Here is a tiny trained network, its code and every weight. The questions are about switching its units off for an input and a class, where a switched-off unit gives its printed mean instead of its output.

import numpy as np


def w(rows, s, z=0):
    codes = np.array(rows[::2]) - 128.0
    scale = np.full(codes.shape[1], s)
    scale[-1] = z or s
    return codes * scale


def f(y):
    return y / 2 * (1 + np.tanh(0.7978845608 * (y + 0.044715 * y**3)))


def log_softmax(a):
    a = a - a.max(-1, keepdims=True)
    return a - np.log(np.exp(a).sum(-1, keepdims=True))


def net(x, mask):
    res = np.array(x, float).reshape(1, 6) / 4 @ E
    y = f(res @ A[0][:, :-1].T + A[0][:, -1])
    res = res + np.where(mask, y, B[0][:, -1]) @ B[0][:, :-1]
    return log_softmax(res[-1] @ U[:, :-1].T + U[:, -1])


A, B = {}, {}
E = w([
[166,59,79,196,239,159,155],'x0',
[55,74,179,60,175,120,181],'x1',
[70,215,119,155,181,128,109],'x2',
[131,143,91,136,124,12,194],'x3',
[183,154,185,84,174,80,73],'x4',
[77,55,85,121,130,74,28],'x5',
],0.011)
A[0] = w([
[175,60,64,165,195,102,197,77],'n0',
[31,225,88,164,215,99,107,37],'n1',
[199,133,170,116,172,96,89,81],'n2',
[41,103,200,113,173,110,178,38],'n3',
[63,37,194,53,180,120,213,58],'n4',
[227,2,114,80,56,105,166,39],'n5',
[160,179,190,116,150,252,186,76],'n6',
[172,185,176,149,142,138,236,13],'n7',
[85,70,112,151,113,82,41,20],'n8',
[51,133,146,161,19,143,150,90],'n9',
[105,109,146,127,120,240,79,45],'n10',
[46,65,54,103,166,111,31,46],'n11',
[158,101,97,174,194,125,144,1],'n12',
[146,166,45,114,145,30,215,46],'n13',
[142,141,95,141,125,40,212,34],'n14',
[236,155,68,215,66,116,85,16],'n15',
[216,146,175,99,194,64,64,35],'n16',
[134,107,116,175,213,198,107,97],'n17',
[67,86,2,191,79,182,193,74],'n18',
],0.0097,0.01)
B[0] = w([
[74,183,173,74,51,88,109,253],'n0',
[81,136,205,198,118,249,193,207],'n1',
[105,94,151,80,172,123,203,174],'n2',
[138,192,66,137,142,121,104,183],'n3',
[124,211,18,117,161,180,100,237],'n4',
[55,171,215,245,126,218,162,212],'n5',
[195,54,102,170,75,93,115,246],'n6',
[194,78,78,169,38,96,235,197],'n7',
[224,91,101,132,35,144,211,180],'n8',
[125,157,180,54,161,89,150,204],'n9',
[108,61,147,122,191,106,43,190],'n10',
[225,79,80,169,53,98,183,228],'n11',
[115,164,111,101,60,115,136,168],'n12',
[102,36,122,142,137,98,2,213],'n13',
[113,27,126,135,128,113,14,185],'n14',
[97,212,3,95,171,201,101,217],'n15',
[159,138,166,71,202,107,199,194],'n16',
[86,182,178,72,54,95,69,232],'n17',
[171,124,183,66,248,75,206,255],'n18',
],0.01,0.0089)
U = w([
[199,84,72,174,71,103,190,98],'0',
[120,53,130,132,157,131,40,251],'1',
[132,209,3,119,177,186,129,79],'2',
[91,208,198,23,13,77,117,80],'3',
[164,125,174,76,235,98,208,103],'4',
[86,141,192,247,142,222,172,115],'5',
],0.011,0.019)

Each question gives the input, the list of numbers given to net, and the class t.
The units are the neurons (one row each of A and B). Each row of codes is followed by its name. A weight is (code - 128) times the scale printed after its matrix; where a second scale follows, it is the last column's (A, B and U).
mask holds one flag per neuron, in row order. A switched-off neuron (its flag False) gives its mean, the last column of its row in B, instead of its output. The means were averaged over made-up inputs and are rounded, as every weight is.
A unit's drop is (log p(t) with every unit on - log p(t) with that unit switched off) / (log p(t) with every unit on - log p(t) with every unit switched off).
unit that matters most: the unit with the biggest drop
k most important neurons: the k neurons with the biggest drops, biggest first
drop when u is switched off: that unit's drop, to one decimal
input [2,5,8,-2,3,-4], class 5: unit that matters most : n1
input [-8,7,1,-5,-3,-8], class 0: 2 most important neurons : (n6, n7)
input [-3,-1,6,5,6,1], class 4: 2 most important neurons : (n16, n5)
input [8,-1,8,-4,-6,6], class 3: 2 most important neurons : (n17, n0)
input [-2,-7,3,5,-8,-5], class 4: 3 most important neurons : (n18, n9, n4)
input [-5,-1,5,-6,2,8], class 0: 2 most important neurons : (n11, n8)
input [-5,7,8,4,-7,-3], class 5: 3 most important neurons : (n1, n15, n16)
input [8,3,-4,-5,-2,-5], class 3: 2 most important neurons : (n17, n0)
input [-7,5,8,0,-2,0], class 5: 2 most important neurons : (n1, n0)
input [-2,-5,-6,8,7,-3], class 1: 3 most important neurons : (n13, n14, n18)
input [6,5,-4,-1,-4,-2], class 3: 2 most important neurons : (n0, n17)
input [-4,5,-8,-2,-3,7], class 5: 3 most important neurons : (n5, n6, n7)
input [-3,6,2,8,-3,-7], class 1: 2 most important neurons : (n13, n14)
input [7,0,-8,1,3,1], class 5: 2 most important neurons : (n5, n9)
input [-5,5,0,-2,0,-5], class 0: unit that matters most : n6
input [-3,4,-5,2,-8,5], class 4: drop when n15 is switched off : 0.0
input [-1,-1,5,-2,8,-5], class 4: drop when n16 is switched off : 0.2
input [0,2,-6,1,5,2], class 5: drop when n5 is switched off : 0.8
